Below are the code and all the weights of a small trained network. Each question names an input and a class and asks about switching units off, where a switched-off unit gives its printed mean instead of its output.

import numpy as np


def w(rows, s, z=0):
    codes = np.array(rows[::2]) - 128.0
    scale = np.full(codes.shape[1], s)
    scale[-1] = z or s
    return codes * scale


def f(y):
    return np.maximum(y, 0)


def log_softmax(a):
    a = a - a.max(-1, keepdims=True)
    return a - np.log(np.exp(a).sum(-1, keepdims=True))


def net(x, mask):
    res = np.array(x, float).reshape(1, 7) / 4 @ E
    y = f(res @ A[0][:, :-1].T + A[0][:, -1])
    res = res + np.where(mask, y, B[0][:, -1]) @ B[0][:, :-1]
    return log_softmax(res[-1] @ U[:, :-1].T + U[:, -1])


A, B = {}, {}
E = w([
[128,129,117,125,143,146,116,129,119,124],'x0',
[125,128,131,128,129,126,129,130,130,127],'x1',
[115,127,1,125,176,76,149,142,169,198],'x2',
[181,54,64,148,58,121,108,163,138,66],'x3',
[191,148,151,160,193,85,120,120,175,77],'x4',
[160,109,141,227,149,163,173,158,99,173],'x5',
[109,64,144,151,133,167,109,45,197,156],'x6',
],0.012)
A[0] = w([
[56,124,70,94,62,151,162,127,105,196,87],'neuron 1',
[88,122,54,129,177,65,151,141,166,173,11],'neuron 2',
[91,54,152,143,130,155,124,33,196,157,46],'neuron 3',
[128,92,160,144,108,128,122,61,182,168,62],'neuron 4',
[119,127,248,133,92,166,117,118,89,52,1],'neuron 5',
[65,232,193,94,199,111,160,69,123,193,49],'neuron 6',
[131,208,147,120,114,80,145,195,74,115,55],'neuron 7',
[150,164,139,79,118,70,174,177,62,128,59],'neuron 8',
[180,149,132,168,222,45,128,113,202,64,70],'neuron 9',
[145,109,146,234,119,141,202,144,88,161,21],'neuron 10',
[174,73,70,135,53,98,112,133,159,76,16],'neuron 11',
[38,80,122,111,74,141,146,153,80,150,52],'neuron 12',
[83,158,119,8,90,70,75,80,156,73,60],'neuron 13',
],0.011,0.013)
B[0] = w([
[143,172,193,110,105,127,96,98,110,104,198],'neuron 1',
[145,137,85,60,117,53,146,70,141,182,175],'neuron 2',
[116,172,72,126,155,147,103,187,174,51,199],'neuron 3',
[102,150,99,110,113,170,131,173,162,124,171],'neuron 4',
[153,147,74,47,133,3,135,76,149,180,226],'neuron 5',
[200,38,108,165,57,128,142,151,73,91,248],'neuron 6',
[100,131,78,114,132,185,99,161,195,88,190],'neuron 7',
[100,149,95,134,130,163,104,160,186,91,179],'neuron 8',
[120,168,201,95,92,170,83,93,106,129,203],'neuron 9',
[155,129,147,184,213,145,136,131,137,179,177],'neuron 10',
[174,66,123,141,86,138,159,145,73,112,175],'neuron 11',
[183,149,173,106,118,165,95,98,154,127,172],'neuron 12',
[146,127,152,223,222,157,166,153,119,200,225],'neuron 13',
],0.013,0.014)
U = w([
[120,167,54,56,129,51,140,93,140,165,126],'0',
[165,32,109,154,63,150,140,171,76,60,88],'1',
[58,204,52,117,148,187,106,203,174,39,96],'2',
[120,162,162,207,242,164,151,153,115,191,95],'3',
[123,221,255,77,85,183,85,85,105,91,89],'4',
[49,141,141,124,132,117,146,130,101,98,252],'5',
],0.0079,0.03)

Each question gives the input, the list of numbers given to net, and the class t.
The units are the neurons (one row each of A and B). Each row of codes is followed by its name. A weight is (code - 128) times the scale printed after its matrix; where a second scale follows, it is the last column's (A, B and U).
mask holds one flag per neuron, in row order. A switched-off neuron (its flag False) gives its mean, the last column of its row in B, instead of its output. The means were averaged over made-up inputs and are rounded, as every weight is.
A unit's drop is (log p(t) with every unit on - log p(t) with that unit switched off) / (log p(t) with every unit on - log p(t) with every unit switched off).
The circuit of an input: a set's keep is (log p(t) with only the set's units on - log p(t) with every unit switched off) / (log p(t) with every unit on - log p(t) with every unit switched off). Starting from the 12 units with the biggest drops (on a tie, the unit counted first), units are removed one at a time, each time the one whose removal leaves the highest keep (on an exact tie, the one counted first), for as long as the keep stays at least 0.8.
circuit, biggest first: the units of the circuit, biggest drop first
most important unit: the unit with the biggest drop
k most important neurons: the k neurons with the biggest drops, biggest first
drop of u: that unit's drop, to one decimal
input [7,6,-3,0,7,7,-7], class 2: circuit, biggest first -> neuron 7
input [-1,-3,-5,4,5,-3,-5], class 0: 3 most important neurons -> neuron 5; neuron 6; neuron 3
input [-2,-7,6,7,5,-5,8], class 2: 4 most important neurons -> neuron 3; neuron 6; neuron 5; neuron 4
input [8,-6,4,-5,6,4,-2], class 5: 3 most important neurons -> neuron 1; neuron 12; neuron 5
input [4,0,3,-2,-1,4,-5], class 2: 3 most important neurons -> neuron 13; neuron 5; neuron 7
input [5,4,-7,4,8,0,-2], class 4: 2 most important neurons -> neuron 9; neuron 2
input [5,2,-4,4,-2,-8,8], class 2: 3 most important neurons -> neuron 3; neuron 4; neuron 10
input [-2,7,4,1,1,6,-4], class 3: 3 most important neurons -> neuron 10; neuron 5; neuron 6
input [-4,-2,7,-2,-4,-3,8], class 2: 3 most important neurons -> neuron 3; neuron 5; neuron 4
input [-5,0,6,-8,-6,1,6], class 1: 2 most important neurons -> neuron 6; neuron 5
input [-1,-2,3,6,-3,-4,0], class 1: 2 most important neurons -> neuron 11; neuron 5
input [-2,-8,-2,2,7,5,-2], class 4: 2 most important neurons -> neuron 9; neuron 13
input [-2,-5,1,-8,8,-2,2], class 1: 2 most important neurons -> neuron 6; neuron 1
input [0,7,5,4,-8,-2,-5], class 4: most important unit -> neuron 1
input [-2,-4,-3,2,-1,-4,-1], class 3: circuit, biggest first -> neuron 13; neuron 6
input [6,3,-3,4,-6,-2,-4], class 4: circuit, biggest first -> neuron 12; neuron 1
input [0,3,-5,-4,2,1,-5], class 0: drop of neuron 3 -> 0.3
input [-6,-5,-3,1,-6,-2,2], class 4: drop of neuron 12 -> 0.3
input [-2,-7,-2,-7,4,-3,4], class 1: drop of neuron 6 -> 1.0
input [-6,-6,-7,0,7,-5,5], class 0: most important unit -> neuron 5
